Each row has a class, written as a number after it.
[ -6  36   0  27   7 -31  22  10  -3  15  27  31  15  -2   0 -21  13   7
 -11   4  -9 -17  -6   3 -15 -14 -11  46 -20 -22 -11  30 -51  24 -25 -11
 -39] : 4
[ 13  10  36 -17  32 -15  25   5 -33 -32  -4   7  24  11 -24  51   3 -30
  -1  36  14  12  27  11 -71  11 -29 -22 -15  -2   9  17 -11  27  33  -6
  41] : 11
[ -3  26  10  13   6 -43   5   3 -18  28  37  31   7 -35 -34  25  12  -5
  20  -8 -18  22   5  -3 -12   0  14  34  -4 -31  -4  50 -43  34 -31 -28
 -36] : 5
[ -6  23 -10  17   6 -15  15  -4 -22  12  23  16   7 -13 -12  15 -12 -12
 -26   7 -20  23 -11  -3 -43  -6 -30  26  -9 -37 -16  41 -27  29  -3 -11
  -5] : 2
[-12  -3 -17  -6  -8  11  26  -8  -5  15 -10 -14 -22  22 -15  23  -9   3
  -9  36  25   5  -2  -1  20 -14   0   6  26 -36  59  -1  15  23  -1 -16
  42] : 4
[-12 -11  15  -5  31  17 -23  -8  20  29   9 -32  12  -7  -6  32 -27  -6
  17 -12 -22  27  -8 -28 -22  -7  -8 -10   8 -15 -11 -39  41  -6  51   4
  41] : 6
[-26  28  23  -6  22  -7 -18 -39 -23  -6 -13   0  26   9  13  28  10  18
   9  48  -3  13 -24 -31 -15 -12  16   2   2 -19  -9  -4   7  18  24  21
  49] : 7
[-22  -2  -2  25 -17 -16  30   3 -23  24  38  24   7  -9 -11 -27 -12  -6
 -33  25 -23  25   0  -1  -9 -11 -29  37 -12 -30  11  22  -9  45 -19   0
  11] : 2
[-13 -19 -32 -15  -1  -5  16  -6  -3  28  12 -30 -24  -1 -29   9   0  10
   2  23  15  -2 -14 -18  33   9 -13  17  45 -24  34 -35  17   1  16  -5
  40] : 1
[-10  12   0  26  33  -6 -46 -12  19  34  14 -41  -8  -7   3   9   6  13
  43  44 -18   3 -20 -53 -17 -22   5   9  58 -40  -8 -28  36 -10  44 -13
  23] : 12
[ -2   6 -28  12  41   8 -28 -25  21  12  20 -15 -23   4  14  13 -22 -11
  25  13 -27  11 -20 -35 -18  -3 -13  14  30 -32 -29  12  40 -24  31 -25
 -10] : 7
[-11  12 -20  12 -18  15   2 -11  -1  12   4 -33 -37   7 -12   6 -15  -6
  -9  32  32   0  -1 -11  30 -11   2   0  45 -39  40  -4  28   8  -6 -19
  27] : 0
[-10  -9  -7   6  19   5 -29 -22  11   8   7 -33 -26   4  24 -16 -25 -18
  15  41  -8  13 -22 -28   0  -7 -16 -10  51 -28  -4  -5  50 -23  26 -27
  -1] : 12
[-23  -7   1 -14 -11  10   3  -3  15  28  19 -51 -12  20  15  15 -48 -14
  -6  22 -10   3 -24   2  41   6 -33  26  -9 -17  -2 -28  47  -2  -2 -12
 -13] : 6
[-15 -14  21   5 -15  13 -18   7  -9  10  15 -47 -18 -15  14  -1 -41 -19
 -20 -11  14   7  -6  23  31   4 -17   8   0 -14  33 -12  25  15 -37 -22
  -2] : 9
[ -1  17  11 -20 -35 -12  -4 -15 -25  54   2 -41 -19   6 -34  35 -35  11
  11  68  36  28   7 -17  28   3   9 -10  51 -39  49 -25  25  37  11 -16
  50] : 0
[  1  15   2   0   8 -13  -7 -20  -5  26  -6 -10 -22  10 -37  12   9  23
 -20  38  35  17  11   5  13 -11  14 -13  19 -40  40 -30   9  32   4   7
  36] : 9
[-14   1 -14 -26   4  37  18  -8   5   8 -15 -26 -16   5 -12  21 -28  -3
 -40  45  29  20 -12  -5  29  -8 -31 -13   3 -33  33 -21  31  23  21   8
  89] : 8
[-17  -2  14 -17   8  34  11 -10  -7 -45 -38  21  25  14  15 -10  -6   9
 -38  40  17  -3 -32   1   8 -41   6 -13 -13   4  24 -12  25   0  32  30
  87] : 5
[  0  19   6  -2 -14   2   9 -25  -4  -2 -21  22   1   6  10   3 -15   7
 -30  58 -16  54  -8 -17  -3 -15   2 -27  10  -9  13 -31  23  18  56  35
  61] : 5
[ -2  -6 -15 -19   8   1 -24   2   9   3  -5 -41 -16  14  -5  10 -44 -30
 -26  -3  25   3 -43  19  35   1 -35  17  11 -22  11   5  26 -14 -20 -16
  -9] : 5
[ -9   2  24 -26  21 -31   8  18 -37 -40   7  -9  22 -11  -7  50  41 -17
  -6  28   8 -23  27  -5 -53  22 -22 -13  -7  10 -19  -5   1  -3  49   1
  51] : 10
[-41   9  22   6   6  -8  45  11  -9 -21  21  32  22   2  25 -43  26 -14
   3  20 -26   9   9   5  -3  -3 -34  35 -43 -28 -11  18  -7  33 -31  16
  34] : 11
[-19  -2 -16   3  -8   5 -18 -13 -14   3  -5 -31 -23  -7 -24  10 -11  18
 -34   2  29 -10 -16  -4  42 -23   5   2  33 -28  31 -16  25  13 -14   5
  58] : 0
[ -6   2 -20   0  17   0 -25  -8  18   0   6 -24 -28 -17 -53  26   2  -1
 -39  12  29  -1 -19 -26  21 -18 -18  -5  33 -32  24 -14  22 -11   9 -12
  63] : 3
[ 17  16  -9  14  43 -27   9  13 -15 -25  26 -15   7   9 -34  74  16 -20
   3 -12 -17 -13  29   0 -60  14 -21   9   6   3 -37  40  -4  -2  28 -30
 -27] : 11
[ 11  10   0  27  12 -30  15  13 -18   4  15  12  17   7 -14 -15  32  -2
  16 -21 -15 -30  21   4 -21  -1   4  50  -7 -28 -15  33 -38  26 -50  -3
 -27] : 1
[-17  14  14  -4  22  10  10 -16 -10  -7 -26  17  22  12 -14   4   4  18
 -41  36   8  19 -14 -13 -27 -46   2  -9  -4 -35  10 -43   4  11  39  32
 114] : 12
[ -4  22  10   9  33  12  21 -17 -12 -46 -33  14   8  17   5  -3  12  14
 -59  54   5 -16 -12   5 -28 -38 -20 -13 -19 -19  -6 -19  18  12  40  18
  91] : 9
[-15  36  13 -10  10 -15  -9 -20  -2 -15 -16  19  29  19  -8  14  16  14
  -7  39  13  25 -15 -16  -3  -1   7 -17  -8  -7 -21 -37 -15   9  50  39
  45] : 2
[-11  28  23 -13  14   7  14 -12  13  34   7  11  29  26 -22  27 -24  16
  -5  51   6  34 -18 -23   0 -23  16   2 -11 -24   8 -33   0  23  48  12
  50] : 6
[  0  18 -11  24 -19 -13  15   8   7  22  31  15  12   2  -1  -8  13   0
  -2 -18 -31  -7  -7  -2  16   1   7  48 -22   0 -39  37 -35  16 -22   5
 -31] : 6
[  3 -21   1  -1  62  26 -19   2  34   3  -2 -13  11  12  10  13 -18  -7
  29  -9 -27  21 -15 -16  -7   3 -13 -10 -13  -4 -29 -17  45 -20  44 -13
  19] : 8
[ 31  -2  17 -16  21 -33  18  11 -32 -11  -2  -1  24   2 -44  52  14 -18
   1  22  -1  -6  32   4 -62  25 -25   9 -14  -4 -12  10 -17  14  19  -1
  12] : 1
[  6  10  10  23  10 -21  -1  -6 -22   2  18  25  18  -5  13 -39  -5  -3
  -4   5 -14  -3 -11  -6 -17  -8 -10  38  -4 -25 -10  25 -36  35 -30  13
  -9] : 1
[-28  -5   0 -12  -7 -20   0  -9  -5  19  27 -56 -20   0  11   6 -49 -21
 -15  33   7   2 -31   2  43  12 -55  17  20 -13   8 -26  40   3 -15 -40
 -10] : 10
[-26  -5 -19   3  -6 -36  -9  -7  -8  57  33 -23 -30 -14 -27  29  23  29
  42 -18  14  -2   1 -11  38  23  21  19  40 -14  20 -47 -16   2  -6 -16
 -19] : 8
[  7   1  18 -28  40 -13  40  28 -19 -52  -8  14  36   9   6  29  33 -25
  -9  30 -13  -4  26   4 -45  31 -42 -12 -39   7 -34  41 -17  15  39 -15
  32] : 8
[  9  39   4  27   4 -30  31  20 -13  14  18  12   9  -6 -24   9  36   5
  -4  15  -5 -12  21  13 -30  -5 -10  49 -20 -35  -4  28 -62  48 -35  -2
  -8] : 9
[ 20   8  20 -10  19 -10  29  -1 -24 -22   4  27  21  -1 -30  41   9 -17
   2  42  -1   5  39  -7 -66   1 -16  -7 -24  -9  -8  21  -3  23  37  -8
  59] : 7
[ -7   8  19  -3   3  -1   0 -16   6  21   6 -18  -5  31   2  12 -47 -12
  -4  32   3  43 -22  14  18   7 -20  -1  -7 -14  22 -21  30  13  -4 -16
 -15] : 11
[-16  10  19 -13  23  17 -10 -22  -6 -31 -13 -19  15   3  35  -5 -30  -9
 -21  43  -1  25 -24 -25  -3 -26 -20 -29   3 -19 -19 -19  29  13  43  30
  78] : 12
[ -7  -1  11  -9   4  -2 -17  14   5  -5  18 -52  -2  12   5  22 -43 -31
 -12 -14  28 -18 -24  23  39  10 -25  12  -7   8   1 -24  17 -12 -22 -31
 -16] : 10
[ -7  12  -8  -2  -1   4   0  10  13  18   5 -37 -29   5 -22  18   1  14
 -31  33  24   2   3  -1  38  -4   7 -12  25 -22  33 -47  23   7  25   1
  43] : 9
[-16  16  15 -17  15  11  22 -24  -2  -2 -17   7  11  11   6  -7 -14  19
 -23  90   2  30 -20 -27   5 -40   0 -24  10 -31  23 -15  18  31  34  18
  73] : 12
[-19  30  26   4  11   2  16 -32 -18   8 -16   3  21   4   0  28 -19  17
  -7  55   1  11 -25 -17 -19 -26  -6  -5   0  -7  17 -35   5  21  43   2
  56] : 4
[ -2  13   6  14  12  20  -7   2  -9 -26 -34  -1  22  19  -8  16   5  16
 -18  20   7 -19 -26 -12  -7 -33  18   6  13  -3   9 -12   0  -2  24  10
  83] : 0
[-12  -2   7  -1  -1   9  11 -25  -5   9 -16  -2  17  18   4   7  -7   7
 -18  36 -27  19 -24 -22  -2 -13  -8  -4   0   3 -14 -27  28   9  52  30
  80] : 6
[ 11  13  15   9   3 -29  19  -9 -11  15  18  28  12   9 -18 -18  -5   2
  -9  31 -21  15   8  -7  -2 -12 -14  23 -19 -20  -3  28 -24  47 -39   5
  -2] : 3
[ -4   2  -2  10   3 -13   8   9  -7   9  28   0  -4 -17  -2 -22 -12 -14
  -9  -8  -8   3   0   8  12   4 -20  31  -1 -11 -14  27 -26  24 -33  -5
 -13] : 9
[-11  19  -4   5 -11  -6 -24 -12   1  29  22 -22 -34 -11  -6  11 -12   5
  -6  32  29  19  12 -19  19  -8  10 -10  54 -44  49 -39  12  29   8  -8
  28] : 10
[ -9   6  -9   6  -2  -4 -15  -1   4 -10  -6 -43 -15   4   5  -4 -29 -16
 -49  14   8 -15 -45  -2  19  -4 -51  27   9 -38  -8 -28  37 -25  -4 -20
  33] : 1
[-21   5   2 -18  -5   1   5 -23 -13  15  18 -48 -23   4  17  10 -62 -27
 -26  31  19   9 -19   5  17  -4 -44  -6  11 -24   6 -21  50   3 -10 -16
   5] : 10
[  9  25  26   1   7  -3  -2 -27 -11  22   1  12  18   8 -27  28 -31  25
   1  59   6  33  -9 -11   9 -17  20  -1   1  -3   2 -21  -4  40  33   7
  49] : 9
[ 27  13  35 -16  29 -55  15   9 -18 -27 -13  12  30  10 -35  50  18 -27
   9  15   3  13  26   0 -38  22 -16 -32 -17   4 -26  16 -22  16  36 -17
  36] : 4
[ -8  39  26 -12  38   2  15 -21   3 -20 -31  20  19  19 -18  -7  13  10
 -49  83  27   6 -13  -2 -16 -20 -10 -27 -12  -9   6 -41  -1   8  54  28
  69] : 9
[ 43  24  13  -5  11 -19  47  -2 -14 -26 -19  39  14  23 -26  22   4 -32
   2  54   3  18  24   9 -54  -4 -24 -20 -25 -11 -15  18  -6  21  45  -3
  57] : 5
[ -7   3  10  24  43  16 -17   1  13   6   6 -16   2   5  13 -19  -6  -3
   7  -6 -20 -15  -9  -2 -12  -7  -2   5  14   6 -13 -40  14 -15  31  -7
   8] : 9
[-14  16  19 -11  14  11  11 -26 -18 -19 -18   8  19  23  12  10 -24   5
 -23  48  24   6 -22  -7 -12 -41   2 -11  -5 -18  13 -20  13  19  12  24
  70] : 10
[ -2  16  -1  17  -3 -39  18  -4 -22  14  36  14   8 -17  -2 -26  16  -7
   8  12  -8  -1   8  -7 -14  15 -26  45  -3 -29 -15  32 -40  37 -31  -1
 -34] : 1
[ -6  -9   8  18  17   6 -25 -31   0  20   7 -17  -5   2  13  16 -19   3
  48  29 -16  36 -21 -23 -38  -1 -25   6  28 -18   7 -15  48   1  41 -24
  23] : 11
[ 32 -25  -5   0  52  28 -38 -29  19  -6 -12  -6   4  -2  -1  10 -37  -6
  25  -4 -11  22 -29 -24 -33  -7 -10 -20  14  -4 -21   4  50 -26  53 -20
  14] : 1
[-28   3  13   0 -14   3   7 -30 -20  20  14 -36 -21   0  24   9 -42 -16
  -7  56   0   9 -13  -5  -1 -11 -29   3   9 -30  16 -15  68   4  -7 -25
  10] : 10
[  4 -23 -10  12  21  13 -17 -15  23  12   5 -20 -14  12   9   8 -28  -3
  31   8 -43  16 -24 -34  -2  -4 -20   4  24   1 -16 -41  50 -29  43 -17
  33] : 3
[-13 -13 -15  -6  38   0 -24 -14   3  20  19 -17  -6   2  19  18   3   2
  50  13 -34   5 -16 -31 -25  16  -9  21  23 -15 -24   1  32 -21  41 -18
  -2] : 7
[  0 -10 -11 -26 -15  -4   3 -14   6  19   0 -24 -42   7 -29  -1 -35   0
 -16  49  26   5 -13 -14  56  -5 -21 -15  50 -22  51 -38  24   8  -2 -21
  52] : 3
[ 16  27   4  19  -8 -30  21  21 -19   2  27   1  17   1  -5  12   6  -8
   1 -27  -3 -13  19  12  -3  -5   5  23  -9  -4 -14  30 -55  44 -41  -9
 -11] : 10
[ -5  12   7  22  18 -26 -38 -22   2  18  14 -16 -14 -14  39   5  -1   8
  59  -8 -25  -3 -15 -29 -18   5  10  -9  32  -3 -25 -18  15 -17  34 -15
 -42] : 4
[ 26  18  14   7  40 -34   4  14 -24 -40  17  -4  25   3 -30  52  30 -23
  -7  -2  12 -26  32   9 -43  12 -13 -12 -16  18 -32  23 -21  19  30 -18
  16] : 10
[  3  -3 -28  13  14  11  -9 -32   2  35   8 -21 -23   4 -25   8  -9   3
  16  -5  21  -1  -8   4   6 -11 -13  12  21 -19  18 -25  19  19  -3  -9
  31] : 10
[  6  -7   2  18  20  13 -17 -24   6  28  12 -20   0   7  -8  15 -36   9
  19  50 -11  13 -23 -38 -23 -19  -4  13  30 -24   4 -27  59 -11  49 -15
  25] : 1
[ 16   3 -24  -9  -4  -7  -3 -21   0  32  -8 -16 -38  11 -42  37 -26   2
  -7  36  22  23 -14   5  27  -9   2  -7  34 -30  43 -17  25  16  13  -9
  27] : 5
[-20  25  10  18 -14 -32  22   3  -7  37  29  17  23  11   2  -6  40  13
  37   7 -25  -4   7 -24  -6 -11  30  46 -11 -32 -28  32 -30  26 -25  16
 -11] : 6
[-13   9  -6  -1  -6 -26  25 -11  -7  28  23  27   6 -14 -11  -1  12  -8
  22  32  -1  24   3 -12 -24   5 -23  45  -8 -40   3  67 -23  25 -32 -16
 -39] : 4
[ -2   6  -7  22  11  11   2 -13  -2 -26 -18  20  20  24  12 -11   5  12
  -9  29  -6   0 -31 -15 -16 -23   1  17  -4   2 -19  -6   4 -10  34  25
  50] : 0
[ -8   7   1   9  -6  -4 -18  -7   0  60  29 -46  -9  -7 -45  64   0  24
  33  11  18  -8  -5 -25  15 -11  25  18  34 -26  27 -20  20  19  23 -31
  31] : 6
[  6   8  -2  -4 -21  -4   8 -10 -11  24  13 -28 -36  17 -22  13 -34   0
 -11  81  26   6  15  -5  32  -3  -9   0  43 -31  31 -31  35  26  22 -14
  52] : 9
[ 12  12 -14  31   7  16 -22  -9  20  25  -4 -27 -10  15   4  11 -28 -14
  19  18 -28  26  -9 -24 -27   4 -13  14  37 -17 -11 -19  32 -20  36 -21
  -5] : 0
[-17  11  -5  29   9 -21  17  20 -15  17  37  13  23  -7 -17 -13  19  -8
   1 -16 -13   0   3  -5 -28 -14 -20  48 -14 -43 -14  44 -30  35 -27 -13
  11] : 2
[ -8  20  11   1  -3  -6 -12  -2  -8  20  20 -52 -18  25   6  27 -44 -23
   8  25  10  -5   4  -4  22   7 -13  13  22 -33  14 -40  26  13  -2 -24
  22] : 7
[  6  11  38 -17  17  15   3  -9   3 -21 -22  12  22  21  -9   5 -33  10
 -38  52  19  22 -15 -14  -1 -36  -8 -32 -14 -14  32 -49  12  25  35  19
 104] : 3
[ -2  21  -3   8   6 -19  17  11   0  -2  42   6   5 -16 -15  25  -4 -15
 -12   6  -7  13  23  -7  -8  -4 -12  23 -18 -23 -21  30 -14  30 -20  -1
 -13] : 10
[-28  -3  -1  -9 -11 -23  -5   0   8  30  36 -34 -16  -7  -6  21 -39 -23
  -5  11   1  26 -22 -10  42  26 -30  15  14 -10  -3 -19  32 -20  14 -40
 -21] : 4
[ -4  31   7  12   5 -21  39  14  -5  27  33  21  12 -22 -22  17  12   2
  14  22 -22  25  26  -3 -19  -9 -10  35 -23 -41  14  18 -31  62 -12  -2
   0] : 5
